Below are the code and all the weights of a small trained network. Each question names an input and a class and asks about switching units off, where a switched-off unit gives its printed mean instead of its output.

import numpy as np


def w(rows, s, z=0):
    codes = np.array(rows[::2]) - 128.0
    scale = np.full(codes.shape[1], s)
    scale[-1] = z or s
    return codes * scale


def f(y):
    return y / 2 * (1 + np.tanh(0.7978845608 * (y + 0.044715 * y**3)))


def log_softmax(a):
    a = a - a.max(-1, keepdims=True)
    return a - np.log(np.exp(a).sum(-1, keepdims=True))


def net(x, mask):
    res = np.array(x, float).reshape(1, 5) / 4 @ E
    y = f(res @ A[0][:, :-1].T + A[0][:, -1])
    res = res + np.where(mask, y, B[0][:, -1]) @ B[0][:, :-1]
    return log_softmax(res[-1] @ U[:, :-1].T + U[:, -1])


A, B = {}, {}
E = w([
[127,127,126],'x0',
[127,127,129],'x1',
[42,227,203],'x2',
[227,113,244],'x3',
[224,253,85],'x4',
],0.0055)
A[0] = w([
[54,93,185,133],'n0',
[180,69,92,36],'n1',
[74,49,123,106],'n2',
[159,126,166,107],'n3',
[113,126,75,93],'n4',
[82,174,176,75],'n5',
[140,165,117,87],'n6',
[97,64,158,55],'n7',
[150,123,147,114],'n8',
[68,190,179,2],'n9',
[166,110,163,152],'n10',
[106,172,182,23],'n11',
[77,135,79,66],'n12',
[152,90,111,108],'n13',
[120,137,138,76],'n14',
[180,163,89,154],'n15',
[166,103,174,120],'n16',
[108,119,56,123],'n17',
[163,79,88,125],'n18',
[147,160,120,92],'n19',
[160,147,213,126],'n20',
[103,174,1,106],'n21',
[154,131,210,107],'n22',
[151,109,180,48],'n23',
[142,184,105,110],'n24',
[182,133,176,163],'n25',
[108,127,94,103],'n26',
[156,162,111,92],'n27',
[71,165,75,178],'n28',
[173,71,95,22],'n29',
[170,166,93,91],'n30',
[93,168,160,82],'n31',
[95,87,154,108],'n32',
[163,95,78,102],'n33',
[181,106,166,157],'n34',
[174,111,165,112],'n35',
[52,141,77,174],'n36',
[112,41,147,129],'n37',
[151,108,101,21],'n38',
[162,94,91,82],'n39',
[80,163,174,132],'n40',
[172,82,86,71],'n41',
[99,131,87,53],'n42',
[147,167,110,73],'n43',
],0.014,0.007)
B[0] = w([
[169,157,167,216],'n0',
[84,226,97,146],'n1',
[175,163,214,193],'n2',
[77,85,148,147],'n3',
[88,126,169,143],'n4',
[108,228,86,172],'n5',
[147,150,160,135],'n6',
[191,197,218,151],'n7',
[100,101,140,131],'n8',
[103,248,61,162],'n9',
[91,107,161,178],'n10',
[77,189,131,137],'n11',
[89,118,188,155],'n12',
[129,160,107,138],'n13',
[130,171,136,109],'n14',
[161,150,203,209],'n15',
[99,134,173,169],'n16',
[107,125,196,180],'n17',
[73,201,91,168],'n18',
[136,151,187,134],'n19',
[116,137,185,211],'n20',
[92,110,194,255],'n21',
[81,125,190,189],'n22',
[107,156,204,133],'n23',
[189,96,194,176],'n24',
[93,110,194,212],'n25',
[86,112,182,135],'n26',
[181,174,178,143],'n27',
[113,125,202,254],'n28',
[84,241,92,136],'n29',
[152,171,176,163],'n30',
[99,192,90,154],'n31',
[156,165,176,155],'n32',
[123,192,139,154],'n33',
[87,119,178,197],'n34',
[74,114,175,162],'n35',
[110,114,200,253],'n36',
[165,175,176,197],'n37',
[87,194,149,108],'n38',
[111,195,117,138],'n39',
[125,172,46,199],'n40',
[75,219,73,148],'n41',
[72,111,198,126],'n42',
[169,191,183,135],'n43',
],0.011,0.0056)
U = w([
[89,206,109,116],'0',
[133,135,147,229],'1',
[134,131,149,216],'2',
[203,159,180,47],'3',
[67,110,177,27],'4',
[151,67,88,135],'5',
[162,107,7,7],'6',
],0.013,0.019)

Each question gives the input, the list of numbers given to net, and the class t.
The units are the neurons (one row each of A and B). Each row of codes is followed by its name. A weight is (code - 128) times the scale printed after its matrix; where a second scale follows, it is the last column's (A, B and U).
mask holds one flag per neuron, in row order. A switched-off neuron (its flag False) gives its mean, the last column of its row in B, instead of its output. The means were averaged over made-up inputs and are rounded, as every weight is.
A unit's drop is (log p(t) with every unit on - log p(t) with that unit switched off) / (log p(t) with every unit on - log p(t) with every unit switched off).
The circuit of an input: a set's keep is (log p(t) with only the set's units on - log p(t) with every unit switched off) / (log p(t) with every unit on - log p(t) with every unit switched off). Starting from the 12 units with the biggest drops (on a tie, the unit counted first), units are removed one at a time, each time the one whose removal leaves the highest keep (on an exact tie, the one counted first), for as long as the keep stays at least 0.8.
units of the circuit, in order: the units of the circuit, biggest drop first
most important unit: the unit with the biggest drop
top k neurons: the k neurons with the biggest drops, biggest first
drop of u: that unit's drop, to one decimal
input [-2,2,2,-8,6], class 4: units of the circuit, in order => [n21, n28]
input [-1,-3,3,-5,-6], class 3: units of the circuit, in order => [n2, n0, n7]
input [-4,5,-7,-8,0], class 4: units of the circuit, in order => [n21, n17]
input [7,-1,6,3,-8], class 3: units of the circuit, in order => [n0, n7]
input [6,-1,-2,1,7], class 3: units of the circuit, in order => [n15, n30]
input [-4,4,4,3,-6], class 3: most important unit => n0
input [5,6,-7,-3,-7], class 0: units of the circuit, in order => [n18, n41, n29]
input [3,-6,-3,-7,-5], class 4: units of the circuit, in order => [n36, n17]
input [-7,-7,7,-5,-4], class 0: units of the circuit, in order => [n9, n5]
input [-5,-6,-7,-8,-6], class 4: units of the circuit, in order => [n17, n21]
input [5,1,-3,-8,7], class 4: units of the circuit, in order => [n21, n17]
input [4,-4,3,-6,-1], class 4: units of the circuit, in order => [n36, n28]
input [-3,-1,2,-7,-7], class 3: top 2 neurons => [n2, n0]
input [-7,-3,-3,-8,-8], class 3: most important unit => n2
input [3,-7,6,-8,7], class 4: top 3 neurons => [n21, n28, n36]
input [-2,-8,-8,2,8], class 0: drop of n41 => 0.2
input [5,-2,-3,1,-8], class 3: drop of n7 => 0.1
input [5,1,6,-7,-8], class 3: drop of n2 => 0.4
input [3,-2,0,0,6], class 3: drop of n32 => -0.1
input [-5,-3,-4,-4,8], class 3: top neuron => [n15]
